Group and class of each row
[ -2 -10 -25  -6  -6  10 -13  -1  -7   8   7  -6 -27  -7   1  -2 -12  -7
  23   4 -19   2  17  11   5   4  30  -1  -7 -14  14  -5  33  -6  -1  -8
  13  25  -5  -7  -5   8 -11 -19  11  -8   4   4   0   7 -12   0  -5 -10
 -13   8  14  -7   2  11   5   5  10 -13  -8  15  10  -4  -6  -5 -14] | Z565:D
[  2  -3 -22 -12   4  -6   3  -3  -7   7   7 -14  -6 -14 -22  -4  -6   4
  10  13  -8   2   9  -5  10  -4  20  -6  -3  -5   1  -4  16   0  -1  -8
  11   3  -9   6  -4  -1  -4   3   7 -14   0   0   2  26 -13  12   0   0
  -2   7   0  -1   1   5  -6   7   3   1   3   4   7 -11  -3   1  -9] | Z565:W
[  0  -2 -41  -4   1  -1  -1  -6  -4  14   6  -3 -11 -13  -9   3  -1  -7
  -5   3   8   2  23   4   2  -9 -17  -2  -3  12   7  11   4  -2   4  -4
  20   1  12   2 -11   7   0   5  -6   4  -3  21 -16 -20  20 -10 -14  -6
  15 -13  11  -5   6   7  -1 -13 -15 -21  -4   9  -3  -5  -4   7  10] | Z135:U
[ -3  16 -14 -17 -14   1  -7  18   7  -3  -9  16   6  -7  -2  -4  15   7
 -34   7  14   8  13  -4   9   8 -24  10  -5  15  -5  14 -32  -2  -8  -6
   1  -4  11 -11 -15  22  -3   5 -11  -3  -9  24   0 -28   2   1 -12   2
  16  -7  17  -7  10  -6   7 -14 -11  -4   3  10 -12   8 -12   9  21] | Z397:Y
[ -5  12 -27 -17 -15   2 -10  16   4  -1   0  -5  -1 -10  -6   6   0  -4
 -27  12   4   5  20   7   5  -1 -23   6  -1  10   8 -13 -17   8   5  -9
  10   1  12  -4 -16  13   5   8 -16  -7  -8  26   8 -31  16  -4  -1  -9
  15  -6  13  -9   2   2  -2  -1  -2 -17 -16  10  -5   5 -11  17   9] | Z397:Y
[  6  -4 -28  -4  -7  -3  11  -7  -3  11   8  -6 -12 -13   3   0  -4  -6
  11  -2  -1   4  18  -5 -11 -18   4  -2   5   6   2  16  13   2  -2   5
   9   3  13   3  -5  18  -4  -9  -1  13  -1   4 -14 -37  19 -25  -5  -3
   1 -10  -1  -9   0   6  -4  -9  -2 -21   7   7  -7  -3  -8  21   9] | Z135:Z
[ -3  -3 -30  -2   0   5   4 -12  -7  15  13 -12 -18 -13   5  -4 -16  -8
  11   4 -19  -2  18  11   8  -1  17  -4  -5  -9   3  -5  14   0   9  -1
   5  19 -10  -1 -15   0  -6 -11  13 -19   0   1  -2  22 -10   8  -8 -12
  -2   5   6  -8   0   6  -4   6   9 -21  -4  13   6   6   1  -7  -8] | Z565:W
[ -7   2 -12 -13  19   6 -11  15  -7   6  13 -10   1   5 -19  -4  -7  -7
 -19   7   5   1  -9  -9  11   1  -6  15   7 -11   7  -4 -26  11   8  -8
  -5   9  -1   1 -14 -11  29   4  -2  -4  -1  15  16  10  -8  23  -7  -2
  -2  10  11  -2  16  11   8  18   9   8  -6  11  -9 -25  -8   0  -2] | Z431:H
[  0   4 -13 -20  12   5  -7  17  -6   1  17  -4   7  -1 -21   0   3  -2
 -20   5   4  -2 -10 -11  10   7 -15  13   1 -14   8   2 -20   0   7   1
  -7   2   8   1 -13 -12  -1   7  -5   4  -2  18   5   8   8  19  -7   0
   1  16  19  -9   9  12   7  16   7   9 -10  14  -8  -8  -4  -4  -2] | Z431:H
[  0 -13  -2  -4  27  -5  19  11   3   2  19  -2   6   0 -16  -5  -4   5
 -12  -5  17  -7 -16 -15   2   5  -9  10   5 -15  -6   7 -11   3   4   9
 -13   8  -4   0 -10 -16  -5   0   5   1  -5  12  -2   8  -5  22 -15   2
   1   8   9 -11  13  11   1  12   5   6  15  12  -6  -7   6 -10  -2] | Z431:T
[  6   9 -36 -11 -22   5   6  -8 -21  20   2   5  -7 -16  12  -7   1   1
  -3   3   2   5  35   3   5  -1   0   3  -4   4   9  20  17  -4  -1  -6
  21   1  11 -12 -15  25 -10  -4   0  -1   7   5  -4 -34  22 -18  -5 -10
  -2 -12   8  -8  -2  17 -43 -11 -11  -8  10   4   8 -10 -21  21  12] | Z135:J
